Below are the code and all the weights of a small trained network. Each question names an input and a target symbol and asks about switching units off, where a switched-off unit gives its printed mean instead of its output.

import numpy as np


def w(rows, s, z=0):
    codes = np.array(rows[::2]) - 128.0
    scale = np.full(codes.shape[1], s)
    scale[-1] = z or s
    return codes * scale


def norm(h):
    return h / np.sqrt((h * h).mean(-1, keepdims=True) + 1e-5)


def f(y):
    return np.maximum(y, 0)


def softmax(a):
    e = np.exp(a - a.max(-1, keepdims=True))
    return e / e.sum(-1, keepdims=True)


def log_softmax(a):
    a = a - a.max(-1, keepdims=True)
    return a - np.log(np.exp(a).sum(-1, keepdims=True))


def net(x, mask):
    ids = ['αβγδεζηθλπτφψω'.index(c) for c in x.split()]
    T = len(ids)
    res = E[ids] + P[:T]
    r = norm(res)
    for j in range(2):
        rows = slice(3 * j, 3 * j + 3)
        q, k, v = (r @ M[0][rows].T for M in (Q, K, V))
        z = softmax(np.where(np.tri(T) > 0, q @ k.T / 3**0.5, -1e9)) @ v
        o = O[0][rows]
        res = res + np.where(mask[j], z, o[:, -1]) @ o[:, :-1]
    y = f(norm(res) @ A[0][:, :-1].T + A[0][:, -1])
    res = res + np.where(mask[2:6], y, B[0][:, -1]) @ B[0][:, :-1]
    return log_softmax(norm(res)[-1] @ U[:, :-1].T + U[:, -1])


Q, K, V, O, A, B = {}, {}, {}, {}, {}, {}
E = w([
[159,134,92],'α',
[220,135,15],'β',
[113,82,249],'γ',
[132,144,175],'δ',
[186,131,55],'ε',
[197,146,33],'ζ',
[79,200,173],'η',
[144,139,130],'θ',
[79,194,197],'λ',
[48,198,140],'π',
[203,9,153],'τ',
[201,47,155],'φ',
[168,136,195],'ψ',
[94,56,171],'ω',
],0.012)
P = w([
[127,136,106],'0',
[255,223,232],'1',
[76,120,67],'2',
[216,205,247],'3',
[81,116,71],'4',
[235,202,68],'5',
[85,80,100],'6',
[201,198,227],'7',
[73,134,66],'8',
],0.01)
Q[0] = w([
[210,160,101],'H1',
[142,221,54],'H1',
[90,134,254],'H1',
[176,73,67],'H2',
[155,196,72],'H2',
[114,142,156],'H2',
],0.01)
K[0] = w([
[254,57,76],'H1',
[130,175,40],'H1',
[90,148,192],'H1',
[109,137,106],'H2',
[147,108,182],'H2',
[124,120,68],'H2',
],0.013)
V[0] = w([
[84,196,167],'H1',
[88,230,110],'H1',
[89,111,200],'H1',
[250,32,139],'H2',
[65,117,38],'H2',
[132,26,254],'H2',
],0.0074)
O[0] = w([
[149,108,145,213],'H1',
[112,54,150,164],'H1',
[161,78,35,211],'H1',
[190,22,137,113],'H2',
[44,161,1,45],'H2',
[13,2,179,251],'H2',
],0.007,0.0025)
A[0] = w([
[109,184,51,25],'N1',
[241,206,222,252],'N2',
[163,143,45,151],'N3',
[152,61,3,154],'N4',
],0.0065,0.0043)
B[0] = w([
[10,243,75,133],'N1',
[177,90,254,254],'N2',
[126,24,195,145],'N3',
[40,107,214,170],'N4',
],0.0075,0.0071)
U = w([
[199,175,92,129],'α',
[218,198,76,193],'β',
[178,138,118,67],'γ',
[166,124,123,35],'δ',
[184,171,91,125],'ε',
[194,185,54,154],'ζ',
[155,201,96,132],'η',
[158,156,147,50],'θ',
[98,232,234,87],'λ',
[110,254,32,254],'π',
[152,62,91,103],'τ',
[178,101,134,75],'φ',
[193,91,250,33],'ψ',
[25,22,66,201],'ω',
],0.0074,0.0061)

Each question gives the input, a string of symbols that net reads in full, and the target symbol t.
The units are the heads (3 rows each of Q, K, V and O) and the neurons (one row each of A and B). Each row of codes is followed by its name. A weight is (code - 128) times the scale printed after its matrix; where a second scale follows, it is the last column's (O, A, B and U).
mask holds one flag per unit, heads first, then neurons. A switched-off unit (its flag False) gives its mean, the last column of its rows in O or B, instead of its output. The means were averaged over made-up inputs and are rounded, as every weight is.
A unit's drop is (log p(t) with every unit on - log p(t) with that unit switched off) / (log p(t) with every unit on - log p(t) with every unit switched off).
The circuit of an input: a set's keep is (log p(t) with only the set's units on - log p(t) with every unit switched off) / (log p(t) with every unit on - log p(t) with every unit switched off). Starting from all 6 units, units are removed one at a time, each time the one whose removal leaves the highest keep (on an exact tie, the one counted first), for as long as the keep stays at least 0.8.
circuit, biggest first: the units of the circuit, biggest drop first
k most important neurons: the k neurons with the biggest drops, biggest first
heads that matter: for each layer, one digit per head in row order, 1 if its drop is at least 0.15 and else 0, layers parted by /
drop when u is switched off: that unit's drop, to one decimal
input ω ω λ ω λ ω ω π λ, target ω: heads that matter	10
input λ β π, target π: circuit, biggest first	H2; N2
input π ε π, target π: circuit, biggest first	H2
input φ τ ω ω ω π λ ω η, target ω: heads that matter	01
input ω λ ψ, target ω: circuit, biggest first	N2; H1
input θ η δ β λ δ ζ, target λ: circuit, biggest first	H1; H2; N3; N1
input ω δ ε δ π λ π ζ γ, target π: circuit, biggest first	H2; N2; H1
input ω ω ω λ ψ, target ω: circuit, biggest first	N2; H2
input π λ β ω λ δ λ β θ, target λ: circuit, biggest first	H1; H2
input ω τ φ ψ ζ α λ ω β, target ω: 2 most important neurons	N2; N4
input θ τ ω π ω ω ω ω η, target ω: drop when N4 is switched off	0.1
input ω α ω ω δ, target ω: drop when N2 is switched off	0.5
input π λ δ, target π: drop when N2 is switched off	0.3
input ω ω ω λ δ, target ω: most important neuron	N2
